Below is a small trained network, with its code and all its weights. Each question gives an input and a class and asks what happens when units are switched off, that is, made to give their printed mean instead of their output.

import numpy as np


def w(rows, s, z=0):
    codes = np.array(rows[::2]) - 128.0
    scale = np.full(codes.shape[1], s)
    scale[-1] = z or s
    return codes * scale


def norm(h):
    return h / np.sqrt((h * h).mean(-1, keepdims=True) + 1e-5)


def f(y):
    return y / 2 * (1 + np.tanh(0.7978845608 * (y + 0.044715 * y**3)))


def log_softmax(a):
    a = a - a.max(-1, keepdims=True)
    return a - np.log(np.exp(a).sum(-1, keepdims=True))


def net(x, mask):
    res = np.array(x, float).reshape(1, 7) / 4 @ E
    u = 0
    for l in range(2):
        y = f(norm(res) @ A[l][:, :-1].T + A[l][:, -1])
        res = res + np.where(mask[u : u + 7], y, B[l][:, -1]) @ B[l][:, :-1]
        u += 7
    return log_softmax(norm(res)[-1] @ U[:, :-1].T + U[:, -1])


A, B = {}, {}
E = w([
[179,37,98,134,29,170,140,163,104,171],'x0',
[131,159,243,163,96,101,215,120,50,155],'x1',
[203,162,115,128,103,57,164,70,208,193],'x2',
[123,128,123,138,128,135,126,123,120,132],'x3',
[11,111,105,129,19,71,137,120,183,81],'x4',
[45,100,1,62,150,101,229,117,26,230],'x5',
[138,24,158,210,208,70,211,234,231,157],'x6',
],0.0052)
A[0] = w([
[108,123,240,173,121,172,254,110,101,97,55],'0.n0',
[162,178,107,161,136,38,131,57,179,182,68],'0.n1',
[50,142,101,170,72,95,158,108,150,90,102],'0.n2',
[75,54,153,208,142,72,156,159,185,132,40],'0.n3',
[183,198,121,123,137,97,185,178,138,129,73],'0.n4',
[60,209,140,123,220,70,127,106,162,100,2],'0.n5',
[172,34,90,164,60,133,114,144,74,119,147],'0.n6',
],0.0074,0.0034)
B[0] = w([
[84,182,39,208,46,134,199,198,114,134,237],'0.n0',
[195,1,77,149,62,159,158,198,50,8,221],'0.n1',
[141,83,199,43,82,246,77,166,81,164,200],'0.n2',
[182,186,142,10,156,97,57,139,62,137,253],'0.n3',
[151,145,45,155,143,139,139,91,113,168,158],'0.n4',
[143,120,169,62,180,165,222,94,211,114,190],'0.n5',
[203,117,161,66,194,96,200,68,201,32,219],'0.n6',
],0.0084,0.0037)
A[1] = w([
[132,130,56,75,155,167,56,133,230,143,4],'1.n0',
[155,158,165,200,113,140,41,206,197,151,43],'1.n1',
[53,54,56,79,169,113,175,121,97,239,10],'1.n2',
[188,158,108,186,231,231,154,125,129,200,53],'1.n3',
[133,61,135,155,225,72,129,254,130,183,158],'1.n4',
[26,120,155,137,213,172,148,166,103,55,39],'1.n5',
[114,68,34,113,190,175,57,182,217,132,56],'1.n6',
],0.0082,0.0018)
B[1] = w([
[123,180,124,118,144,107,168,191,82,214,192],'1.n0',
[67,166,177,195,147,95,99,47,165,92,178],'1.n1',
[136,167,249,229,117,100,80,60,237,38,242],'1.n2',
[56,53,174,23,37,153,122,185,172,170,205],'1.n3',
[121,174,71,84,145,154,15,56,60,121,253],'1.n4',
[254,45,42,157,140,115,141,202,175,80,178],'1.n5',
[73,120,112,226,65,115,236,131,76,189,206],'1.n6',
],0.0092,0.0055)
U = w([
[113,188,213,228,141,133,113,32,203,72,130],'0',
[139,239,75,40,131,146,39,87,2,121,253],'1',
[86,192,102,217,57,132,251,198,38,180,62],'2',
[198,75,133,58,177,174,231,148,191,85,148],'3',
[197,58,50,150,110,163,137,174,57,25,133],'4',
[73,86,210,23,77,188,96,196,129,177,25],'5',
],0.0092,0.0023)

Each question gives the input, the list of numbers given to net, and the class t.
The units are the neurons (one row each of A and B). Each row of codes is followed by its name. A weight is (code - 128) times the scale printed after its matrix; where a second scale follows, it is the last column's (A, B and U).
mask holds one flag per neuron, layer by layer. A switched-off neuron (its flag False) gives its mean, the last column of its row in B, instead of its output. The means were averaged over made-up inputs and are rounded, as every weight is.
A unit's drop is (log p(t) with every unit on - log p(t) with that unit switched off) / (log p(t) with every unit on - log p(t) with every unit switched off).
The circuit of an input: a set's keep is (log p(t) with only the set's units on - log p(t) with every unit switched off) / (log p(t) with every unit on - log p(t) with every unit switched off). Starting from the 12 units with the biggest drops (on a tie, the unit counted first), units are removed one at a time, each time the one whose removal leaves the highest keep (on an exact tie, the one counted first), for as long as the keep stays at least 0.8.
circuit, biggest first: the units of the circuit, biggest drop first
most important unit: the unit with the biggest drop
k most important neurons of layer l: the k neurons of layer l with the biggest drops, biggest first
drop of u: that unit's drop, to one decimal
input [-7,1,6,0,-3,-2,-3], class 3: most important unit -> 0.n5
input [8,0,3,8,1,-2,-4], class 3: 2 most important neurons of layer 1 -> 1.n2; 1.n4
input [-8,7,-8,2,-1,3,-1], class 3: circuit, biggest first -> 1.n5; 0.n5
input [-7,5,-2,3,8,8,-5], class 0: circuit, biggest first -> 1.n2; 0.n3
input [-5,5,5,8,-6,0,4], class 5: 2 most important neurons of layer 1 -> 1.n3; 1.n6
input [8,-2,2,-4,-8,-1,0], class 3: 3 most important neurons of layer 0 -> 0.n6; 0.n2; 0.n0
input [-3,7,-8,-8,8,-7,-7], class 4: 2 most important neurons of layer 0 -> 0.n3; 0.n0
input [4,-8,-6,-1,2,-7,-3], class 2: circuit, biggest first -> 1.n6; 1.n0
input [2,3,-7,-1,-4,7,7], class 0: 2 most important neurons of layer 1 -> 1.n2; 1.n0
input [-5,8,5,8,-7,-6,-3], class 2: 3 most important neurons of layer 1 -> 1.n2; 1.n4; 1.n3
input [-7,-6,-3,-5,6,-6,5], class 3: 3 most important neurons of layer 0 -> 0.n5; 0.n0; 0.n3
input [7,1,5,-8,5,6,8], class 1: circuit, biggest first -> 0.n3; 1.n4
input [7,5,6,-8,6,-5,1], class 3: circuit, biggest first -> 0.n6; 1.n2
input [-3,1,-7,1,-2,4,-3], class 4: circuit, biggest first -> 1.n5
input [1,5,7,-3,1,3,4], class 4: 2 most important neurons of layer 1 -> 1.n6; 1.n0
input [-6,6,-7,-4,-4,0,5], class 4: 2 most important neurons of layer 0 -> 0.n0; 0.n5
input [1,-8,-3,3,-6,-6,1], class 2: 3 most important neurons of layer 1 -> 1.n6; 1.n0; 1.n2
input [-3,-2,-6,-6,1,4,-5], class 4: 2 most important neurons of layer 1 -> 1.n5; 1.n4
input [3,-4,7,-5,3,0,0], class 4: 2 most important neurons of layer 0 -> 0.n1; 0.n5
input [6,4,-7,1,4,8,4], class 0: circuit, biggest first -> 1.n2
input [-4,1,4,6,6,1,6], class 1: 2 most important neurons of layer 0 -> 0.n3; 0.n6
input [-7,6,8,0,2,-5,8], class 1: circuit, biggest first -> 0.n3; 1.n4; 1.n2
input [1,0,1,6,5,-1,-1], class 5: drop of 0.n2 -> 0.3
input [8,-8,0,-3,5,3,-5], class 2: drop of 0.n3 -> 0.2
input [0,5,7,7,-4,0,8], class 1: drop of 1.n4 -> 0.5
